Here is a tiny trained network, its code and every weight. The questions are about switching its units off for an input and a class, where a switched-off unit gives its printed mean instead of its output.

import numpy as np


def w(rows, s, z=0):
    codes = np.array(rows[::2]) - 128.0
    scale = np.full(codes.shape[1], s)
    scale[-1] = z or s
    return codes * scale


def f(y):
    return y / 2 * (1 + np.tanh(0.7978845608 * (y + 0.044715 * y**3)))


def log_softmax(a):
    a = a - a.max(-1, keepdims=True)
    return a - np.log(np.exp(a).sum(-1, keepdims=True))


def net(x, mask):
    res = np.array(x, float).reshape(1, 5) / 4 @ E
    y = f(res @ A[0][:, :-1].T + A[0][:, -1])
    res = res + np.where(mask, y, B[0][:, -1]) @ B[0][:, :-1]
    return log_softmax(res[-1] @ U[:, :-1].T + U[:, -1])


A, B = {}, {}
E = w([
[129,130,129],'x0',
[207,164,224],'x1',
[168,2,72],'x2',
[59,67,224],'x3',
[127,127,128],'x4',
],0.0068)
A[0] = w([
[59,115,94,11],'N1',
[181,159,80,3],'N2',
[63,163,47,99],'N3',
[182,120,211,88],'N4',
[184,127,156,85],'N5',
[182,120,167,32],'N6',
[156,122,141,117],'N7',
[190,152,160,64],'N8',
[200,95,89,136],'N9',
[164,109,107,124],'N10',
[195,178,60,100],'N11',
[177,135,158,100],'N12',
[80,108,158,61],'N13',
[103,136,103,28],'N14',
[60,116,111,100],'N15',
[71,129,158,45],'N16',
[90,125,89,5],'N17',
[111,180,127,67],'N18',
[96,135,90,90],'N19',
[59,178,164,108],'N20',
[186,104,136,148],'N21',
[126,176,193,211],'N22',
[78,113,71,144],'N23',
[178,109,149,115],'N24',
[104,161,155,105],'N25',
[90,105,195,136],'N26',
[121,227,115,143],'N27',
[170,178,64,143],'N28',
[151,5,158,105],'N29',
[111,162,138,219],'N30',
[111,89,185,48],'N31',
[147,110,115,42],'N32',
[190,155,145,101],'N33',
[132,136,138,188],'N34',
],0.016,0.0075)
B[0] = w([
[253,118,92,141],'N1',
[216,20,187,142],'N2',
[231,133,57,190],'N3',
[208,145,87,185],'N4',
[203,162,87,146],'N5',
[219,137,96,134],'N6',
[182,140,77,132],'N7',
[127,197,146,155],'N8',
[70,113,69,194],'N9',
[49,107,136,151],'N10',
[192,31,193,203],'N11',
[202,183,64,151],'N12',
[238,77,182,140],'N13',
[154,74,105,116],'N14',
[238,181,131,160],'N15',
[206,51,125,140],'N16',
[255,199,80,126],'N17',
[118,9,79,143],'N18',
[208,188,116,139],'N19',
[144,30,47,197],'N20',
[133,120,97,166],'N21',
[143,123,75,254],'N22',
[223,172,100,194],'N23',
[103,195,63,147],'N24',
[123,49,91,156],'N25',
[206,21,142,193],'N26',
[116,49,91,222],'N27',
[161,7,201,207],'N28',
[134,24,51,214],'N29',
[63,137,106,209],'N30',
[209,101,195,146],'N31',
[153,5,135,117],'N32',
[171,88,81,164],'N33',
[93,188,106,168],'N34',
],0.0089,0.0084)
U = w([
[192,82,225,79],'0',
[144,120,120,239],'1',
[121,93,80,39],'2',
[201,170,117,67],'3',
[140,120,136,248],'4',
[109,135,233,155],'5',
[96,242,208,7],'6',
[95,240,249,7],'7',
],0.014,0.011)

Each question gives the input, the list of numbers given to net, and the class t.
The units are the neurons (one row each of A and B). Each row of codes is followed by its name. A weight is (code - 128) times the scale printed after its matrix; where a second scale follows, it is the last column's (A, B and U).
mask holds one flag per neuron, in row order. A switched-off neuron (its flag False) gives its mean, the last column of its row in B, instead of its output. The means were averaged over made-up inputs and are rounded, as every weight is.
A unit's drop is (log p(t) with every unit on - log p(t) with that unit switched off) / (log p(t) with every unit on - log p(t) with every unit switched off).
The circuit of an input: a set's keep is (log p(t) with only the set's units on - log p(t) with every unit switched off) / (log p(t) with every unit on - log p(t) with every unit switched off). Starting from the 12 units with the biggest drops (on a tie, the unit counted first), units are removed one at a time, each time the one whose removal leaves the highest keep (on an exact tie, the one counted first), for as long as the keep stays at least 0.8.
units of the circuit, in order: the units of the circuit, biggest drop first
top k neurons: the k neurons with the biggest drops, biggest first
drop of u: that unit's drop, to one decimal
input [-4,0,-8,8,2], class 0: units of the circuit, in order : (N26)
input [3,4,-3,-5,-2], class 0: top 2 neurons : (N11, N28)
input [-6,-2,-6,-7,-1], class 0: units of the circuit, in order : (N28, N11)
input [1,6,4,5,-5], class 3: top 2 neurons : (N4, N28)
input [-1,-8,-3,-5,3], class 3: units of the circuit, in order : (N3, N23)
input [3,-7,2,-7,7], class 0: units of the circuit, in order : (N28, N11)
input [4,0,-6,0,4], class 2: top 2 neurons : (N20, N27)
input [2,-3,-4,5,-2], class 0: top 2 neurons : (N26, N13)
input [-7,0,-7,-4,5], class 2: units of the circuit, in order : (N27, N18)
input [-5,-4,-7,-1,1], class 2: units of the circuit, in order : (N20, N27)
input [-6,-7,5,-2,2], class 3: top 2 neurons : (N23, N3)
input [-5,-3,6,-8,-6], class 0: top 3 neurons : (N11, N28, N2)
input [-3,3,8,3,4], class 2: top 2 neurons : (N29, N9)
input [0,2,-8,-7,-7], class 2: units of the circuit, in order : (N27)
input [-7,-6,7,8,2], class 0: top 2 neurons : (N13, N31)
input [0,7,0,-7,5], class 0: top 3 neurons : (N11, N28, N2)
input [-4,-6,-3,4,-3], class 3: drop of N27 : 0.1
input [7,-7,-5,-2,-5], class 3: drop of N27 : -0.1
input [3,-6,-1,-8,0], class 0: drop of N11 : 0.2
input [1,-6,2,1,4], class 3: drop of N15 : 0.1
input [-7,5,7,5,-1], class 2: units of the circuit, in order : (N29)
